In the rows, zero is written as 128.
Each row of numbers belongs to one of the nodes below and depends on some of the facts about them. Some rows are named. Which node is each other row?

Some facts about the nodes:
baplan	θ	826; baramar	θ	826; befi	θ	111; beflon	θ	826; beklu	θ	826; beskar	θ	826; bife	θ	111; bitar	θ	826; bofegok	θ	826; bovobor	θ	649; braba	θ	355
bragri	θ	826; bremer	θ	649; bretik	θ	826; bribem	θ	826; bridri	θ	62; brivem	θ	111; brogrir	θ	111; brumen	θ	826; bunostik	θ	62; butrebrol	θ	649; dadom	θ	826
datrolur	θ	826; defeko	θ	134; degretun	θ	826; deklak	θ	826; depigik	θ	826; dibegron	θ	826; dimus	θ	111; dodan	θ	111; dradru	θ	355; dregodre	θ	111; drilis	θ	826
drosa	θ	111; drudesken	θ	134; drudrol	θ	826; druli	θ	111; drunim	θ	826; fedrutrok	θ	62; fenus	θ	826; fepla	θ	111; fetrun	θ	826; fineplun	θ	826; fiplos	θ	649
flazu	θ	826; fledro	θ	111; flemor	θ	111; flepom	θ	826; fleskes	θ	540; flibron	θ	355; fligri	θ	111; fliros	θ	111; flisa	θ	62; fugubem	θ	826; gatas	θ	826
gavak	θ	826; gavim	θ	826; gedron	θ	649; gibo	θ	826; gistikle	θ	826; gitrar	θ	540; gosa	θ	826; grake	θ	62; grezil	θ	826; gritrebrik	θ	111; grobagrim	θ	826
grodrok	θ	826; grudel	θ	62; grukla	θ	62; grutren	θ	111; gutris	θ	826; kaso	θ	134; kegom	θ	62; kekin	θ	355; kemul	θ	826; kesik	θ	62; kesir	θ	111
kiku	θ	826; klafal	θ	649; klafari	θ	111; klagris	θ	826; klasti	θ	134; klavuplik	θ	62; kledram	θ	62; klidere	θ	826; klikli	θ	111; kliski	θ	111; klistagin	θ	826
kluklun	θ	62; klumos	θ	134; kluta	θ	111; kupu	θ	826; lagreplu	θ	62; lapa	θ	355; lebil	θ	826; lebrun	θ	62; liklik	θ	826; lobi	θ	62; lodalim	θ	355
lofluk	θ	540; loplol	θ	826; losten	θ	62; lugrus	θ	826; lusutun	θ	111; madra	θ	826; madrom	θ	826; masti	θ	111; mava	θ	826; mebru	θ	826; miklupla	θ	826
misem	θ	62; mobraste	θ	826; mobri	θ	826; monin	θ	826; mudek	θ	649; mufum	θ	540; namomi	θ	826; neplas	θ	62; nezu	θ	826; nibun	θ	111; noros	θ	826
nudrek	θ	111; nuple	θ	111; padrok	θ	826; pastogra	θ	355; pevul	θ	134; pidur	θ	111; platro	θ	826; plavim	θ	826; plegam	θ	111; plener	θ	111; pliban	θ	826
plimir	θ	62; plobrodon	θ	62; plodres	θ	111; plubro	θ	134; pluplelan	θ	62; podol	θ	826; pogol	θ	826; posem	θ	826; povis	θ	826; pubil	θ	826; redum	θ	355
regru	θ	649; reklem	θ	826; repar	θ	826; riflas	θ	826; rikil	θ	355; riskim	θ	826; rivur	θ	826; rovur	θ	540; rozom	θ	826; rufa	θ	826; rutril	θ	826
saklok	θ	826; sefem	θ	111; senegu	θ	826; skati	θ	826; skekla	θ	62; skemen	θ	826; skestenel	θ	111; skeze	θ	826; skiflas	θ	111; skigostim	θ	649; skimir	θ	826
skogratro	θ	111; skopa	θ	826; skudro	θ	826; sofla	θ	826; soklor	θ	826; staklu	θ	111; starel	θ	111; stefafel	θ	826; stefla	θ	649; stemivuk	θ	111; stolu	θ	649
storum	θ	826; stuski	θ	111; subak	θ	111; sudizu	θ	649; sugol	θ	111; sugroflim	θ	826; sulak	θ	826; suplan	θ	134; taklal	θ	111; taner	θ	826; tasenen	θ	111
testil	θ	826; tesun	θ	826; tipor	θ	826; togu	θ	111; traklil	θ	826; trepaston	θ	826; trosku	θ	826; trostum	θ	649; trubafe	θ	826; trumas	θ	540; trupar	θ	826
tuzum	θ	826; vadros	θ	134; vamitor	θ	826; vastes	θ	826; vekalur	θ	826; vena	θ	826; vetra	θ	649; vifla	θ	826; viplegram	θ	355; vofle	θ	134; vopleplu	θ	826
votres	θ	111; votul	θ	826; zabim	θ	826; zadokla	θ	111; zaflik	θ	826; zami	θ	826; zeflik	θ	826; zeplos	θ	111; zestibren	θ	826; ziple	θ	826; ziputruk	θ	62
zizedren	θ	540; zudruro	θ	826; zufos	θ	111; zugun	θ	826; zulen	θ	540; zusa	θ	62; zuzoki	θ	826; baramar	Λ	klistagin; baramar	Λ	trubafe; beflon	Λ	padrok; beflon	Λ	gistikle
beflon	Λ	pogol; beflon	Λ	rivur; beflon	Λ	baplan; beklu	Λ	plodres; beklu	Λ	platro; beklu	Λ	lapa; beklu	Λ	soklor; beklu	Λ	zulen; beskar	Λ	kupu; beskar	Λ	togu; beskar	Λ	tesun
beskar	Λ	drudrol; beskar	Λ	fenus; bife	Λ	fledro; bife	Λ	vetra; bife	Λ	staklu; braba	Λ	pubil; braba	Λ	mudek; braba	Λ	skopa; bragri	Λ	trostum; bragri	Λ	trubafe; bragri	Λ	kesir
bragri	Λ	fedrutrok; brivem	Λ	grudel; brivem	Λ	nuple; brivem	Λ	fenus; brivem	Λ	noros; brivem	Λ	kliski; brivem	Λ	gatas; butrebrol	Λ	fenus; dadom	Λ	skimir; dadom	Λ	viplegram; dadom	Λ	fliros
datrolur	Λ	madrom; datrolur	Λ	skimir; datrolur	Λ	gistikle; datrolur	Λ	lebil; datrolur	Λ	pidur; datrolur	Λ	soklor; datrolur	Λ	fepla; datrolur	Λ	gatas; dradru	Λ	tasenen; dradru	Λ	degretun; dradru	Λ	bretik
dradru	Λ	kesir; druli	Λ	repar; drunim	Λ	stefafel; drunim	Λ	klafari; fiplos	Λ	skekla; fiplos	Λ	baplan; fiplos	Λ	trepaston; flemor	Λ	drilis; flemor	Λ	vetra; flemor	Λ	kiku; flepom	Λ	bremer
flepom	Λ	zizedren; flepom	Λ	drilis; flepom	Λ	sugroflim; flepom	Λ	vetra; flepom	Λ	nudrek; flepom	Λ	zulen; flibron	Λ	bitar; flibron	Λ	subak; flibron	Λ	gatas; gavak	Λ	miklupla; gavak	Λ	losten
gavak	Λ	grutren; gavak	Λ	skati; gavak	Λ	neplas; gavim	Λ	plodres; gavim	Λ	skopa; gibo	Λ	befi; gibo	Λ	platro; gibo	Λ	tesun; gibo	Λ	pevul; gitrar	Λ	vastes; gitrar	Λ	bunostik
gitrar	Λ	zufos; gitrar	Λ	neplas; grezil	Λ	nezu; grezil	Λ	fledro; grezil	Λ	zami; gritrebrik	Λ	degretun; gritrebrik	Λ	bovobor; gritrebrik	Λ	rufa; gritrebrik	Λ	defeko; gritrebrik	Λ	trupar; grodrok	Λ	grudel
grodrok	Λ	dibegron; grodrok	Λ	zizedren; grodrok	Λ	liklik; grodrok	Λ	pidur; gutris	Λ	zami; gutris	Λ	taklal; gutris	Λ	drudrol; gutris	Λ	repar; gutris	Λ	ziputruk; kekin	Λ	plegam; kekin	Λ	nudrek
kekin	Λ	votul; klagris	Λ	tesun; klagris	Λ	lapa; klagris	Λ	subak; klasti	Λ	pastogra; klasti	Λ	bridri; klasti	Λ	rozom; klasti	Λ	pogol; klavuplik	Λ	trupar; klavuplik	Λ	fetrun; kledram	Λ	votres
kledram	Λ	bretik; kledram	Λ	fleskes; kluklun	Λ	grudel; kluklun	Λ	zadokla; kluklun	Λ	kemul; kluklun	Λ	fugubem; lebrun	Λ	vastes; lebrun	Λ	klikli; lebrun	Λ	storum; lebrun	Λ	taner; lebrun	Λ	defeko
lebrun	Λ	testil; lodalim	Λ	trosku; lodalim	Λ	kaso; lodalim	Λ	klidere; lodalim	Λ	drudesken; lodalim	Λ	mudek; lodalim	Λ	soklor; loplol	Λ	bovobor; loplol	Λ	pogol; loplol	Λ	traklil; loplol	Λ	plener
masti	Λ	grukla; masti	Λ	fineplun; mava	Λ	dibegron; mava	Λ	pliban; mava	Λ	madra; monin	Λ	klumos; monin	Λ	flisa; monin	Λ	kemul; monin	Λ	traklil; plimir	Λ	rufa; plimir	Λ	drudesken
plimir	Λ	vamitor; posem	Λ	deklak; posem	Λ	lobi; posem	Λ	kesik; posem	Λ	noros; posem	Λ	kiku; povis	Λ	klidere; povis	Λ	liklik; povis	Λ	lebil; povis	Λ	suplan; povis	Λ	lusutun
povis	Λ	kemul; povis	Λ	mobri; regru	Λ	miklupla; regru	Λ	flisa; regru	Λ	nudrek; riflas	Λ	befi; riflas	Λ	podol; riflas	Λ	baplan; rikil	Λ	votres; rikil	Λ	gedron; rikil	Λ	lofluk
rikil	Λ	redum; rikil	Λ	fetrun; rikil	Λ	nibun; rikil	Λ	plavim; sefem	Λ	bovobor; sefem	Λ	lapa; sefem	Λ	staklu; sefem	Λ	zulen; senegu	Λ	gedron; skeze	Λ	grutren; skeze	Λ	fligri
skeze	Λ	pliban; skeze	Λ	plener; skogratro	Λ	sugroflim; skogratro	Λ	skiflas; skudro	Λ	vadros; starel	Λ	kupu; starel	Λ	storum; starel	Λ	lofluk; starel	Λ	fliros; starel	Λ	grutren; starel	Λ	lobi
stefla	Λ	tasenen; stefla	Λ	bretik; stefla	Λ	skati; stefla	Λ	dodan; stefla	Λ	vofle; stefla	Λ	tuzum; stolu	Λ	skimir; stolu	Λ	platro; stolu	Λ	defeko; stolu	Λ	vofle; stolu	Λ	skopa
stolu	Λ	madra; stuski	Λ	skimir; stuski	Λ	storum; stuski	Λ	gosa; stuski	Λ	pluplelan; stuski	Λ	sugol; tipor	Λ	miklupla; tipor	Λ	zufos; tipor	Λ	skekla; tipor	Λ	lusutun; tipor	Λ	fleskes
tipor	Λ	mobri; trumas	Λ	madrom; trumas	Λ	skestenel; trumas	Λ	defeko; trumas	Λ	testil; trumas	Λ	repar; trumas	Λ	dimus; trumas	Λ	pluplelan; vifla	Λ	bunostik; vifla	Λ	togu; vifla	Λ	mebru
vifla	Λ	plubro; vifla	Λ	fugubem; vopleplu	Λ	drilis; vopleplu	Λ	taklal; vopleplu	Λ	fetrun; vopleplu	Λ	drosa; zabim	Λ	mobraste; zabim	Λ	sofla; zabim	Λ	baplan; zabim	Λ	staklu; zeflik	Λ	kluta
zeflik	Λ	plobrodon; zeflik	Λ	suplan; zeflik	Λ	kegom; zeflik	Λ	misem; zestibren	Λ	zadokla; zestibren	Λ	dregodre; zestibren	Λ	fugubem; ziple	Λ	taner; ziple	Λ	kiku; zudruro	Λ	zusa; zudruro	Λ	dibegron
zudruro	Λ	skemen; zudruro	Λ	sudizu; zudruro	Λ	plegam; zudruro	Λ	lagreplu; zudruro	Λ	drosa; zuzoki	Λ	skimir; zuzoki	Λ	namomi; zuzoki	Λ	deklak; zuzoki	Λ	skiflas; zuzoki	Λ	lugrus; zuzoki	Λ	zeplos
baplan	Ψ	fliros; baramar	Ψ	stemivuk; befi	Ψ	plodres; beflon	Ψ	klasti; bife	Ψ	sulak; bofegok	Ψ	pogol; braba	Ψ	sugroflim; bribem	Ψ	mebru; brogrir	Ψ	deklak; brumen	Ψ	klumos; butrebrol	Ψ	saklok
datrolur	Ψ	beflon; deklak	Ψ	misem; depigik	Ψ	nibun; dimus	Ψ	rozom; dradru	Ψ	skati; drosa	Ψ	mufum; druli	Ψ	plimir; fenus	Ψ	brogrir; fetrun	Ψ	bofegok; fiplos	Ψ	namomi; flazu	Ψ	dimus
flemor	Ψ	klafal; fleskes	Ψ	vena; fligri	Ψ	fleskes; fliros	Ψ	lebil; flisa	Ψ	baramar; fugubem	Ψ	fenus; gibo	Ψ	plavim; gistikle	Ψ	gosa; gitrar	Ψ	nuple; gosa	Ψ	drilis; gritrebrik	Ψ	mobri
grobagrim	Ψ	skimir; grodrok	Ψ	kesik; gutris	Ψ	zugun; kegom	Ψ	flemor; kesik	Ψ	riflas; kiku	Ψ	noros; klafari	Ψ	zabim; klagris	Ψ	trupar; klasti	Ψ	mava; klavuplik	Ψ	lagreplu; kledram	Ψ	zadokla
klidere	Ψ	sugol; klikli	Ψ	grake; kliski	Ψ	sofla; klistagin	Ψ	tasenen; kluklun	Ψ	klavuplik; klumos	Ψ	gibo; kluta	Ψ	trepaston; lagreplu	Ψ	madra; lebil	Ψ	skiflas; lobi	Ψ	losten; lugrus	Ψ	flisa
lusutun	Ψ	redum; madra	Ψ	fetrun; mava	Ψ	baplan; mebru	Ψ	kiku; miklupla	Ψ	gutris; misem	Ψ	skemen; mobri	Ψ	rutril; mudek	Ψ	zaflik; mufum	Ψ	tipor; nibun	Ψ	kegom; noros	Ψ	soklor
nuple	Ψ	pevul; platro	Ψ	grukla; plavim	Ψ	rovur; plimir	Ψ	klafari; plubro	Ψ	suplan; pogol	Ψ	lusutun; posem	Ψ	kledram; pubil	Ψ	gitrar; redum	Ψ	stefafel; regru	Ψ	flazu; reklem	Ψ	bragri
riflas	Ψ	vastes; rikil	Ψ	kliski; riskim	Ψ	zeplos; rovur	Ψ	stuski; rozom	Ψ	grutren; rutril	Ψ	togu; saklok	Ψ	kluta; skati	Ψ	drosa; skekla	Ψ	flibron; skemen	Ψ	riskim; skestenel	Ψ	skopa
skeze	Ψ	kesir; skiflas	Ψ	trubafe; skigostim	Ψ	testil; skimir	Ψ	zusa; skudro	Ψ	vekalur; sofla	Ψ	dradru; soklor	Ψ	kekin; stefafel	Ψ	skestenel; stemivuk	Ψ	vamitor; sugol	Ψ	depigik; sugroflim	Ψ	lofluk
sulak	Ψ	skeze; suplan	Ψ	gritrebrik; taklal	Ψ	pastogra; taner	Ψ	befi; tasenen	Ψ	plubro; testil	Ψ	skudro; tipor	Ψ	taner; togu	Ψ	datrolur; traklil	Ψ	regru; trepaston	Ψ	trostum; trubafe	Ψ	traklil
trupar	Ψ	vofle; vamitor	Ψ	beskar; vastes	Ψ	bife; vekalur	Ψ	klikli; vifla	Ψ	zami; vofle	Ψ	storum; zabim	Ψ	posem; zaflik	Ψ	neplas; zami	Ψ	druli; zeplos	Ψ	brumen; ziple	Ψ	zulen
zugun	Ψ	votres; zusa	Ψ	dodan

Known rows:
viplegram: [116 158 154 107 145 152  98 103 134 142 129 150 162 198 108  54 123 165
 121 145 139 118 141 142 120 127 115 121 119 127  99 117]
datrolur: [130  91 128 113 136 141 145 162 109 186 157 102  88 114 128 147 142  78
 130 112 115 164 143 145 131 130 118 146 105 127 130 115]
sofla: [139 138 130 139 122 114 116 111 139 105 132 138 125 138 119 152 129 136
 134 145 123 103 138 114 135 111 135 108 128 121 146 138]
grudel: [141  77 171 180 114  93  98 145 105  98 109 126 129 156 145 129 100 133
  68 144 138 102 138 124 148 169 101  82 113 150 148 111]
drudesken: [142 123 158  83 146 123  71  95 112 171 130 209 137 221 146  31 128 155
 118 154 119 105 179 101  65  72  96 101  65 107 130 150]
beflon: [122 109 131 106 118 151 149 143 124 164 192 115 103  61 153 141 131 109
 126 135 106 172 139 129 145 106 127 134  87 103 169 124]
mobri: [136 144 129 151 113 107 119 128 139 113 125 137 121 131 129 141 123 146
 127 139 118 114 135 109 127 121 146 119 124 139 133 144]
lagreplu: [150  81 128 188 127 112 128 130 121  99 102 139 142 151 132 118  95 133
  71 177 131 106 143 122 148 153  94  70 123 124 134 111]
soklor: [122 119 102 136 126 118 113 134 116 120 127 121 135 158 117 157 107 145
 172 116 141 104 141 112 143 108 130 118 114 143 142 116]
kesik: [139  90 135 175 140 106 108 130 112 101  93 130 144 148 126 123 101 137
  80 153 149 103 138 111 149 157  73  76 117 128 158 112]
zizedren: [111 148 143 121 129 143 121 112 146 100 115 117 173 140 111 110 113 158
 134 123 145 123  96 161 141 149 148 129 155 139 104 116]
mobraste: [129 130 121 142 130 119 119 115 137 105 127 132 133 125 129 145 121 138
 136 144 124 108 139 105 135 104 139 114 131 125 143 136]
brivem: [ 90 119 156  76  99 136 149 153 120 156 155  82 106  83 144 153 151  89
 153  44 126 168  91 187 116 136 197 202 150 154  91 137]
zusa: [153 106 134 184 135 116 113 126 100  97 117 128 128 152 135 128  95 127
  84 180 120  97 124 125 142 170  84  75 120 132 167 111]
fedrutrok: [148  94 131 182 127 109 115 130 113  98 110 133 141 150 126 123 100 141
  84 169 135 107 138 113 156 155  82  75 116 121 158 105]
plavim: [144 136 126 147 138 113 118 119 134 104 115 135 125 134 136 135 135 121
 129 142 122 111 133 104 122 117 132 120 145 132 134 142]
bitar: [132 125 127 143 129 107 119 121 127 111 114 126 127 144 125 141 122 124
 138 131 127 102 145 115 130 112 137 120 139 138 126 131]
fligri: [ 96 157  97 102 107 110 171  88 181 108  83 129 143  79 108 127 151 152
 125 104 121 129 138 129 131  95 217 171 189 140  50 152]

Name these rows:
No name comes twice in this set of rows, the named rows included.
[116 167 141 127 118 141 118 106 141 104 129 121 170 151 105 120 124 162
 134 133 134 128 107 162 152 153 145 125 152 134 107 106] => mufum
[145  68 120 157 149 144 154 179 100 182 134 107 100 117 126 119 127  84
  73 148 141 173 137 140 143 179  39 103  90 101 156  94] => lebrun
[108 116 166  72 147 182 122 132 115 206 176 131 139 136 130  55 136 121
 113 125 129 176 139 172 127 128 103 146  78 112 115 105] => lodalim
[108 166  84  73 115 171 187 143 137 181 161 104 112  71 116 157 163 107
 178  92 114 190 102 165 127 126 164 187 145 108 103 128] => gritrebrik
[148  97 118 180 140 111 119 138 107 112 104 128 132 166 122 133 104 130
  83 170 138 111 151 110 158 165  73  80 122 119 144  94] => pluplelan
[114 137 117 101 139 176 166 156 121 185 150  92 128 117 115 108 147 105
 126 116 139 190 106 181 147 171 106 167 130 112  97  98] => trumas
[154 128 187  76 150 115  52  84 114 145 167 212 152 232 151  40 142 116
 119 150 128 105 185 101  55  75  98 106  85  79 118 145] => pevul
[127  57 126 156 153 158 151 159  76 187 147  89 132 161 119 100 122  96
  62 166 145 182 161 176 187 199  23  94  77  87 133  45] => stolu
[112  89 118 117 134 152 149 180 114 173 146 113 100  80 153 138 123 112
 141  99 137 163 130 120 121 127 107 150  91 139 149 122] => skudro
[107 107 167  97 156 159  92  66 127 134 147 135 181 186 123  75 104 149
 148 144 134 102 152 166 138  79 130 103 106 115 103 105] => lapa
[134  82 142 154 131 160 137 174  96 162 155 113 132 110 137  81 117 125
  36 170 138 195 127 150 177 207  38  87  73  91 160  71] => stefla
[122 114 150  80 125 188 140 141 139 231 183 136 119 163 105  69 127 127
 111 147 114 174 152 206 124 131 115 129  66 116 106 115] => braba

The same nodes again, as new rows of numbers:
Some nodes and their rows:
flemor: [140 125 121 157 146 158 101 126 115 123 134 138 125 148 153]
kluklun: [119 143  87 140 120 132 151 116 147 115 127 148  96 141 143]
gitrar: [115 148 103 127 125 117 138 151 137  87 100 173 114 131 196]
tuzum: [116 127 191 134 111 125 109 150 124 131 140 136 176 102 100]
flisa: [121 108  84 114 106 128 135 124 142 104 148 152 118 128 148]
deklak: [144 121 113 130 118 130  84 107 130 125 144 166 116 115  94]
klikli: [163 101 123 154 104 146 103 140  94 126 138 147 139 143 147]
sulak: [110 133 116 123 119 143 106 125 132 135 148 144 136 111  99]
bremer: [ 74 188  91 121  35  98  86  90 135 109 179  79  96 164 120]
dibegron: [118 107 157 117 116 111 111 121 129 122 151 132 148 125 106]
drosa: [153  83  67 144 133 118 106 129 115 133 169 122 158 145 167]
fedrutrok: [121 114 164 137 110 115 117 145 135 107 136 136 160 130 148]
trepaston: [108 126 120 116 115 147 131 124 131 125 155 142 150 106  99]
fepla: [160  94 153 142 113 149 144 141  98 100 135 130 147 152 152]
grukla: [127 115 152 133 117 116 119 136 136 104 133 137 148 141 149]
rufa: [120 120 178 122 108 132 110 140 127 121 146 131 171 113  99]
vena: [114 139 183 131 121 126 109 134 133 125 138 131 156 119 100]
sudizu: [ 68 188  90 125  36  91  83  90 136 111 180  83  94 160 117]

Name these rows:
No name comes twice in this set of rows, the named rows included.
[103 147 125 158 121 131 124 141 147 126 131 152 136 123 143] => kledram
[ 66 202 107 139  31 102 102 103 138 108 178  75 107 156 111] => klafal
[113 111 164 119 131 114  81 121 126 129 144 128 151 125 106] => drilis
[104 156 185 143 151 135  99 128 141 132 132 123 153 126 101] => grezil
[113 153 177 142 127 128 134 124 142 128 132 126 137 119 100] => zestibren
[122 114 103 102  97 145 143 127 131 117 157 142 138 108  99] => klidere
[ 96 109  84 135 114 124  96 124 131 118 133 150 101 151 153] => lagreplu
[128 115 119 103 107 147 102 131 123 119 151 142 145 125  97] => platro
[121 153 152 102 118 161 103 114 142 138 139 143 130 103 103] => mava
[103 160 195 148 157 124  82 124 138 138 129 123 148 128 105] => vopleplu
[155  91 160 140 123 146 134 147 101 100 146 124 166 147 152] => plodres
[122 154 118 149 133 140  92 122 138 147 127 138 119 133  97] => posem
[126 130 104 111 130 113 126 140 134  73 114 183 124 130 199] => rovur
[144  89 103 143 110 158 148 134 104 111 151 144 125 129 152] => kluta
[144  96 185 160 120 132 115 148  95 117 142 134 159 135 152] => votres

